Below are the code and all the weights of a small trained network. Each question names an input and a class and asks about switching units off, where a switched-off unit gives its printed mean instead of its output.

import numpy as np


def w(rows, s, z=0):
    codes = np.array(rows[::2]) - 128.0
    scale = np.full(codes.shape[1], s)
    scale[-1] = z or s
    return codes * scale


def f(y):
    return y / 2 * (1 + np.tanh(0.7978845608 * (y + 0.044715 * y**3)))


def log_softmax(a):
    a = a - a.max(-1, keepdims=True)
    return a - np.log(np.exp(a).sum(-1, keepdims=True))


def net(x, mask):
    res = np.array(x, float).reshape(1, 8) / 4 @ E
    y = f(res @ A[0][:, :-1].T + A[0][:, -1])
    res = res + np.where(mask, y, B[0][:, -1]) @ B[0][:, :-1]
    return log_softmax(res[-1] @ U[:, :-1].T + U[:, -1])


A, B = {}, {}
E = w([
[56,208,135,201,138,200,92,47,246],'x0',
[118,127,133,123,125,125,120,134,136],'x1',
[140,130,218,110,242,210,80,179,114],'x2',
[127,132,121,118,128,135,129,129,127],'x3',
[119,130,132,115,121,122,117,135,134],'x4',
[84,119,56,253,133,134,93,213,71],'x5',
[182,232,136,149,153,63,189,194,170],'x6',
[129,126,134,129,124,122,121,131,130],'x7',
],0.0071)
A[0] = w([
[149,133,178,117,202,165,91,159,95,62],'N1',
[144,123,181,109,179,185,114,185,112,45],'N2',
[160,76,137,80,120,76,155,188,18,24],'N3',
[105,42,128,151,105,150,89,99,76,64],'N4',
[204,187,146,141,146,51,151,195,159,146],'N5',
[172,191,137,132,168,85,167,174,161,2],'N6',
[113,134,43,140,58,62,156,103,98,95],'N7',
[62,136,112,188,194,130,109,197,46,101],'N8',
[133,38,136,91,93,180,53,61,88,89],'N9',
[117,124,77,119,44,100,169,112,138,92],'N10',
[153,49,174,99,109,77,193,184,65,42],'N11',
[235,104,233,2,112,130,139,46,204,37],'N12',
],0.0066,0.0028)
B[0] = w([
[170,42,198,61,162,66,110,65,202,196],'N1',
[179,51,201,61,151,58,80,90,224,188],'N2',
[46,220,196,208,72,195,133,51,160,236],'N3',
[104,157,78,94,160,107,216,212,106,172],'N4',
[72,118,57,77,179,118,179,141,31,213],'N5',
[72,161,120,90,219,110,199,174,126,165],'N6',
[217,52,201,53,154,98,47,132,186,194],'N7',
[219,72,120,137,67,120,45,168,117,228],'N8',
[31,173,78,76,232,85,227,191,96,200],'N9',
[183,54,204,72,208,38,94,77,194,171],'N10',
[69,190,193,199,50,187,149,36,165,216],'N11',
[213,116,45,191,42,185,60,255,101,254],'N12',
],0.0071,0.006)
U = w([
[219,22,235,26,199,24,86,34,211,17],'0',
[222,92,27,199,29,138,57,225,64,86],'1',
[25,238,206,222,93,199,150,13,206,92],'2',
[31,143,46,35,254,56,241,170,40,9],'3',
[168,117,108,121,140,101,107,101,85,255],'4',
],0.0065,0.0052)

Each question gives the input, the list of numbers given to net, and the class t.
The units are the neurons (one row each of A and B). Each row of codes is followed by its name. A weight is (code - 128) times the scale printed after its matrix; where a second scale follows, it is the last column's (A, B and U).
mask holds one flag per neuron, in row order. A switched-off neuron (its flag False) gives its mean, the last column of its row in B, instead of its output. The means were averaged over made-up inputs and are rounded, as every weight is.
A unit's drop is (log p(t) with every unit on - log p(t) with that unit switched off) / (log p(t) with every unit on - log p(t) with every unit switched off).
The circuit of an input: a set's keep is (log p(t) with only the set's units on - log p(t) with every unit switched off) / (log p(t) with every unit on - log p(t) with every unit switched off). Starting from all 12 units, units are removed one at a time, each time the one whose removal leaves the highest keep (on an exact tie, the one counted first), for as long as the keep stays at least 0.8.
units of the circuit, in order: the units of the circuit, biggest drop first
unit that matters most: the unit with the biggest drop
top k neurons: the k neurons with the biggest drops, biggest first
drop of u: that unit's drop, to one decimal
input [-5,0,-6,1,8,-1,5,5], class 0: top neuron -> [N7]
input [0,7,-6,3,-1,7,-8,-4], class 3: units of the circuit, in order -> [N9; N4]
input [4,-8,2,-6,8,-6,8,-2], class 3: units of the circuit, in order -> [N6; N5]
input [-5,-3,-7,-7,0,6,-7,-4], class 0: top 3 neurons -> [N7; N10; N12]
input [-6,7,-5,8,4,-2,4,0], class 2: units of the circuit, in order -> [N3; N11]
input [5,-6,-1,3,-5,5,-1,-1], class 1: top 2 neurons -> [N3; N11]
input [1,-7,7,8,-1,-2,8,4], class 3: top 3 neurons -> [N5; N6; N7]
input [1,6,-5,3,1,-1,6,2], class 3: units of the circuit, in order -> [N5; N8]
input [2,8,0,7,6,-4,-1,-3], class 1: top 2 neurons -> [N12; N3]
input [3,-2,-7,1,8,6,8,-3], class 3: top 2 neurons -> [N5; N6]
input [-7,-8,6,-3,5,-3,-5,-7], class 2: top 2 neurons -> [N3; N11]
input [4,-1,-7,4,-5,7,-2,5], class 0: top 2 neurons -> [N7; N10]
input [4,3,6,7,-1,5,2,-5], class 0: top 2 neurons -> [N12; N1]
input [-6,7,2,-7,-8,5,0,-5], class 2: unit that matters most -> N3
input [-1,4,-7,5,7,-2,-6,0], class 0: top 3 neurons -> [N7; N10; N5]
input [-7,4,4,-2,0,-6,7,4], class 2: units of the circuit, in order -> [N11; N3]
input [8,6,-1,1,-7,-8,-3,-5], class 1: top 3 neurons -> [N12; N3; N11]
input [7,2,-6,6,-8,3,-8,0], class 3: top 4 neurons -> [N9; N4; N3; N11]
input [-5,8,1,-1,4,-3,-7,6], class 3: top 2 neurons -> [N9; N4]
input [7,-7,6,-8,4,-7,0,-6], class 1: unit that matters most -> N12
input [-1,-5,-1,-7,-5,-7,0,1], class 1: drop of N12 -> 0.4
input [-3,-2,-8,2,1,5,0,-2], class 0: drop of N10 -> 0.2
input [-6,-6,-5,-3,-2,2,0,-2], class 2: drop of N11 -> 0.4
